Below are the code and all the weights of a small trained network. Each question names an input and a class and asks about switching units off, where a switched-off unit gives its printed mean instead of its output.

import numpy as np


def w(rows, s, z=0):
    codes = np.array(rows[::2]) - 128.0
    scale = np.full(codes.shape[1], s)
    scale[-1] = z or s
    return codes * scale


def f(y):
    return np.maximum(y, 0)


def log_softmax(a):
    a = a - a.max(-1, keepdims=True)
    return a - np.log(np.exp(a).sum(-1, keepdims=True))


def net(x, mask):
    res = np.array(x, float).reshape(1, 5) / 4 @ E
    y = f(res @ A[0][:, :-1].T + A[0][:, -1])
    res = res + np.where(mask, y, B[0][:, -1]) @ B[0][:, :-1]
    return log_softmax(res[-1] @ U[:, :-1].T + U[:, -1])


A, B = {}, {}
E = w([
[249,129,164,132,112],'x0',
[141,169,206,99,209],'x1',
[94,132,195,97,122],'x2',
[151,116,125,2,172],'x3',
[132,6,176,139,159],'x4',
],0.0064)
A[0] = w([
[163,101,151,121,119,199],'N0',
[55,127,140,109,142,123],'N1',
[100,114,71,164,133,239],'N2',
[143,138,137,184,125,51],'N3',
[182,76,159,138,126,161],'N4',
[79,85,172,82,162,174],'N5',
[97,171,110,108,121,120],'N6',
[196,135,50,35,83,210],'N7',
[93,214,116,118,117,184],'N8',
[123,131,148,78,175,79],'N9',
[200,143,177,153,142,181],'N10',
[100,94,114,135,126,171],'N11',
[123,130,141,103,138,134],'N12',
[99,174,120,116,117,127],'N13',
[120,112,166,110,124,173],'N14',
[55,147,123,138,123,144],'N15',
[64,88,112,136,132,216],'N16',
[123,56,197,92,99,164],'N17',
[78,72,90,160,137,118],'N18',
[188,144,107,70,213,201],'N19',
[90,227,119,114,111,219],'N20',
[167,142,62,50,96,150],'N21',
[115,164,123,134,136,138],'N22',
[99,130,192,5,177,175],'N23',
[212,143,187,129,105,215],'N24',
[74,78,96,145,138,188],'N25',
[143,140,94,181,77,155],'N26',
[104,168,121,124,119,123],'N27',
[88,114,143,117,143,125],'N28',
[68,151,110,138,103,107],'N29',
[192,140,112,73,220,156],'N30',
[118,104,119,147,111,3],'N31',
[128,151,127,134,144,102],'N32',
],0.013,0.0021)
B[0] = w([
[152,132,109,178,142,181],'N0',
[104,130,64,134,103,183],'N1',
[116,174,170,129,77,222],'N2',
[143,145,155,88,159,173],'N3',
[167,153,89,216,135,200],'N4',
[35,115,79,110,169,201],'N5',
[138,157,145,183,91,183],'N6',
[105,217,87,123,208,251],'N7',
[133,98,195,118,71,230],'N8',
[90,113,179,141,146,178],'N9',
[201,156,151,89,175,218],'N10',
[106,125,113,130,90,174],'N11',
[107,128,143,134,138,153],'N12',
[136,125,157,163,96,182],'N13',
[130,136,99,139,160,164],'N14',
[133,167,121,153,64,200],'N15',
[91,123,102,124,65,207],'N16',
[143,92,40,163,138,204],'N17',
[99,171,127,120,45,205],'N18',
[225,105,178,146,126,227],'N19',
[125,91,214,124,72,249],'N20',
[139,208,129,150,186,220],'N21',
[121,115,146,105,106,166],'N22',
[2,126,185,160,188,253],'N23',
[209,123,146,130,199,234],'N24',
[88,143,119,119,54,206],'N25',
[70,119,181,100,158,227],'N26',
[133,116,153,144,98,174],'N27',
[97,124,93,114,136,160],'N28',
[139,123,153,160,80,196],'N29',
[225,84,165,137,122,222],'N30',
[122,128,148,136,96,147],'N31',
[124,124,134,108,114,145],'N32',
],0.034,0.0067)
U = w([
[119,140,172,149,11,116],'0',
[74,54,76,174,132,157],'1',
[132,212,191,149,243,177],'2',
[136,103,77,18,145,6],'3',
[189,70,183,34,125,114],'4',
[67,212,2,83,121,147],'5',
[138,91,74,20,142,18],'6',
[255,126,54,158,147,138],'7',
],0.0056,0.0021)

Each question gives the input, the list of numbers given to net, and the class t.
The units are the neurons (one row each of A and B). Each row of codes is followed by its name. A weight is (code - 128) times the scale printed after its matrix; where a second scale follows, it is the last column's (A, B and U).
mask holds one flag per neuron, in row order. A switched-off neuron (its flag False) gives its mean, the last column of its row in B, instead of its output. The means were averaged over made-up inputs and are rounded, as every weight is.
A unit's drop is (log p(t) with every unit on - log p(t) with that unit switched off) / (log p(t) with every unit on - log p(t) with every unit switched off).
The circuit of an input: a set's keep is (log p(t) with only the set's units on - log p(t) with every unit switched off) / (log p(t) with every unit on - log p(t) with every unit switched off). Starting from the 12 units with the biggest drops (on a tie, the unit counted first), units are removed one at a time, each time the one whose removal leaves the highest keep (on an exact tie, the one counted first), for as long as the keep stays at least 0.8.
circuit, biggest first: the units of the circuit, biggest drop first
unit that matters most: the unit with the biggest drop
k most important neurons: the k neurons with the biggest drops, biggest first
drop of u: that unit's drop, to one decimal
input [8,1,2,4,8], class 7: circuit, biggest first -> (N17)
input [-3,7,-8,2,-4], class 4: circuit, biggest first -> (N30 N19 N4)
input [-3,6,6,4,-5], class 0: 3 most important neurons -> (N20 N8 N7)
input [-2,6,-5,4,8], class 1: circuit, biggest first -> (N17 N5)
input [4,-2,-7,-7,-4], class 4: 2 most important neurons -> (N23 N21)
input [1,-1,6,-5,8], class 1: 3 most important neurons -> (N7 N21 N17)
input [-2,8,-6,-3,4], class 4: 4 most important neurons -> (N7 N21 N23 N17)
input [7,-7,-8,4,5], class 2: 2 most important neurons -> (N7 N21)
input [1,2,-2,-1,-1], class 4: 3 most important neurons -> (N7 N23 N21)
input [4,-2,8,-4,-3], class 4: 2 most important neurons -> (N7 N23)
input [-5,6,-7,-1,4], class 0: 2 most important neurons -> (N7 N17)
input [7,7,2,-6,-2], class 7: 2 most important neurons -> (N23 N7)
input [8,-7,-8,8,-1], class 2: 2 most important neurons -> (N7 N21)
input [5,3,-6,5,6], class 7: unit that matters most -> N30
input [2,-6,7,7,6], class 1: 2 most important neurons -> (N17 N23)
input [-1,4,0,-2,0], class 4: 2 most important neurons -> (N7 N21)
input [-4,8,-1,-4,6], class 5: drop of N20 -> 0.1
input [8,-6,7,-8,-6], class 4: drop of N21 -> 0.2
input [4,-7,-7,-4,-7], class 2: drop of N7 -> 0.2
input [-5,-4,6,-2,3], class 5: unit that matters most -> N20
